-1.80,+1.13,+3.06,+3.36,+2.99,-3.80,-1.79,+0.40,+0.83,+2.90,-0.28,+3.21,-1.92,-2.86
-3.09,+1.95,+2.52,+1.12,+2.55,-2.59,-3.34,+1.76,+1.88,+2.03,+1.87,+2.05,-1.45,-2.54
+0.33,+2.22,+0.46,-1.54,-0.27,+2.31,-0.26,+3.31,+2.54,+0.54,+4.58,-0.36,+2.95,+2.38
+2.76,-2.12,-1.95,-0.28,-1.68,+2.14,+3.10,-2.35,-1.79,-1.80,-3.34,-2.10,+0.44,+2.24
+1.25,-1.64,-2.71,-3.34,-3.02,+3.15,+0.22,-1.12,-1.48,-3.31,+0.91,-3.38,+3.47,+3.39
+0.41,-3.26,-2.24,-1.00,-1.69,-1.68,+0.45,-3.66,-2.40,-1.78,-4.69,-1.08,-3.62,-1.61
->
-2.86,-2.54,+2.38,+2.24,+3.39,-1.61
-1.92,-1.45,+2.95,+0.44,+3.47,-3.62
+3.21,+2.05,-0.36,-2.10,-3.38,-1.08
-0.28,+1.87,+4.58,-3.34,+0.91,-4.69
+2.90,+2.03,+0.54,-1.80,-3.31,-1.78
+0.83,+1.88,+2.54,-1.79,-1.48,-2.40
+0.40,+1.76,+3.31,-2.35,-1.12,-3.66
-1.79,-3.34,-0.26,+3.10,+0.22,+0.45
-3.80,-2.59,+2.31,+2.14,+3.15,-1.68
+2.99,+2.55,-0.27,-1.68,-3.02,-1.69
+3.36,+1.12,-1.54,-0.28,-3.34,-1.00
+3.06,+2.52,+0.46,-1.95,-2.71,-2.24
+1.13,+1.95,+2.22,-2.12,-1.64,-3.26
-1.80,-3.09,+0.33,+2.76,+1.25,+0.41

+2.86,+2.91,+2.89,-2.87,-2.21,+1.09,+1.97,+2.71,+0.13,+2.92,-2.22,-2.88,+2.64,+0.18,+0.62,+3.71
+2.75,+2.59,+3.89,-2.87,-1.22,-0.03,+1.28,+3.29,-1.54,+3.47,-2.92,-2.96,+2.57,-0.47,-1.10,+3.36
+1.84,-0.45,+2.51,-1.33,-3.05,+2.84,+2.80,+1.88,+1.93,+2.37,+0.73,-1.98,+2.54,+2.18,+2.77,+1.86
-1.60,-4.01,-2.12,+2.28,-1.61,+4.11,+2.89,-1.75,+4.70,-2.32,+3.92,+2.46,-1.58,+4.58,+3.80,-2.57
-2.23,-0.38,-1.71,+2.60,+2.87,-2.66,-3.13,-2.03,-2.55,-1.73,-0.26,+1.91,-1.49,-2.12,-2.54,-2.24
->
+3.71,+3.36,+1.86,-2.57,-2.24
+0.62,-1.10,+2.77,+3.80,-2.54
+0.18,-0.47,+2.18,+4.58,-2.12
+2.64,+2.57,+2.54,-1.58,-1.49
-2.88,-2.96,-1.98,+2.46,+1.91
-2.22,-2.92,+0.73,+3.92,-0.26
+2.92,+3.47,+2.37,-2.32,-1.73
+0.13,-1.54,+1.93,+4.70,-2.55
+2.71,+3.29,+1.88,-1.75,-2.03
+1.97,+1.28,+2.80,+2.89,-3.13
+1.09,-0.03,+2.84,+4.11,-2.66
-2.21,-1.22,-3.05,-1.61,+2.87
-2.87,-2.87,-1.33,+2.28,+2.60
+2.89,+3.89,+2.51,-2.12,-1.71
+2.91,+2.59,-0.45,-4.01,-0.38
+2.86,+2.75,+1.84,-1.60,-2.23

+5.42,-1.44,-1.17
-2.20,-0.77,-1.49
-1.50,-1.02,-2.96
->
-1.17,-1.49,-2.96
-1.44,-0.77,-1.02
+5.42,-2.20,-1.50

+3.43,+2.12,+1.74,+1.79
+0.03,+2.91,+1.46,+2.77
+0.94,-1.77,+0.77,+4.49
+4.16,-1.47,+0.39,+2.49
+0.53,-4.57,+1.47,-0.83
-0.57,+2.85,+2.11,-0.40
-1.79,-2.89,+2.65,+0.31
+3.60,-1.89,-4.47,+0.36
+0.76,+1.81,-4.33,-2.29
+3.55,+0.79,+0.45,+1.78
-1.47,+2.76,+1.64,+1.08
->
+1.79,+2.77,+4.49,+2.49,-0.83,-0.40,+0.31,+0.36,-2.29,+1.78,+1.08
+1.74,+1.46,+0.77,+0.39,+1.47,+2.11,+2.65,-4.47,-4.33,+0.45,+1.64
+2.12,+2.91,-1.77,-1.47,-4.57,+2.85,-2.89,-1.89,+1.81,+0.79,+2.76
+3.43,+0.03,+0.94,+4.16,+0.53,-0.57,-1.79,+3.60,+0.76,+3.55,-1.47

-5.67,+1.29,-2.23,-0.79
-4.88,-0.91,-2.66,-4.08
-4.35,-1.77,-2.63,-4.87
-4.99,-0.36,-2.59,-3.40
-3.24,-2.61,-2.39,-5.63
+5.91,-1.13,+2.11,+0.16
+1.62,+2.69,+1.71,+5.16
+5.42,-0.92,+2.46,+1.81
-4.22,+0.55,-1.26,+0.67
-4.05,+2.13,-0.95,+2.36
->
-0.79,-4.08,-4.87,-3.40,-5.63,+0.16,+5.16,+1.81,+0.67,+2.36
-2.23,-2.66,-2.63,-2.59,-2.39,+2.11,+1.71,+2.46,-1.26,-0.95
+1.29,-0.91,-1.77,-0.36,-2.61,-1.13,+2.69,-0.92,+0.55,+2.13
-5.67,-4.88,-4.35,-4.99,-3.24,+5.91,+1.62,+5.42,-4.22,-4.05

-3.57,-0.99,+3.63,+0.45,-5.30,+3.93,-2.37
-0.05,+0.53,+1.54,+0.96,-0.48,+1.01,-2.73
-0.33,+0.67,-0.82,+1.14,-1.66,+0.29,-0.80
+0.14,-0.29,-0.57,+0.86,-0.40,+0.59,+0.22
+0.09,-0.58,-1.42,+0.28,-1.06,+0.83,+0.15
+0.38,-1.76,-0.64,-0.10,-1.71,+0.52,-3.00
->
-2.37,-2.73,-0.80,+0.22,+0.15,-3.00
+3.93,+1.01,+0.29,+0.59,+0.83,+0.52
-5.30,-0.48,-1.66,-0.40,-1.06,-1.71
+0.45,+0.96,+1.14,+0.86,+0.28,-0.10
+3.63,+1.54,-0.82,-0.57,-1.42,-0.64
-0.99,+0.53,+0.67,-0.29,-0.58,-1.76
-3.57,-0.05,-0.33,+0.14,+0.09,+0.38

+4.52,-5.13,-4.87,+1.12,-0.79,-3.43,+5.10,-3.51
+0.84,-1.54,-0.51,+3.53,+2.02,-1.64,+1.28,-0.11
->
-3.51,-0.11
+5.10,+1.28
-3.43,-1.64
-0.79,+2.02
+1.12,+3.53
-4.87,-0.51
-5.13,-1.54
+4.52,+0.84

-0.91,-1.57,-0.31,+3.76,+3.55,+2.93,-0.89,+4.21,-2.04,+4.27
+2.09,+2.57,+1.54,-2.45,-2.70,-2.18,+2.12,-3.18,+3.27,-3.10
+3.10,+0.73,+3.69,+4.82,-1.15,-2.33,+3.70,+1.23,+3.72,+3.02
+3.50,+0.74,+4.20,+5.67,-1.19,-2.58,+4.18,+1.57,+4.15,+3.63
->
+4.27,-3.10,+3.02,+3.63
-2.04,+3.27,+3.72,+4.15
+4.21,-3.18,+1.23,+1.57
-0.89,+2.12,+3.70,+4.18
+2.93,-2.18,-2.33,-2.58
+3.55,-2.70,-1.15,-1.19
+3.76,-2.45,+4.82,+5.67
-0.31,+1.54,+3.69,+4.20
-1.57,+2.57,+0.73,+0.74
-0.91,+2.09,+3.10,+3.50

+4.66,-0.37,+1.15,+4.11,+3.12,+0.61,-0.41,-1.39,+4.15,+2.14,-2.41,-2.90,-3.40,-1.88
-3.37,-1.12,-2.66,+3.36,+1.51,+1.20,+3.66,+0.86,-2.38,-1.29,+2.36,+1.44,+0.99,-0.54
+5.10,+0.58,+2.41,+1.06,+1.42,-0.05,-2.06,-1.17,+4.22,+2.31,-2.65,-2.47,-2.55,-0.72
->
-1.88,-0.54,-0.72
-3.40,+0.99,-2.55
-2.90,+1.44,-2.47
-2.41,+2.36,-2.65
+2.14,-1.29,+2.31
+4.15,-2.38,+4.22
-1.39,+0.86,-1.17
-0.41,+3.66,-2.06
+0.61,+1.20,-0.05
+3.12,+1.51,+1.42
+4.11,+3.36,+1.06
+1.15,-2.66,+2.41
-0.37,-1.12,+0.58
+4.66,-3.37,+5.10
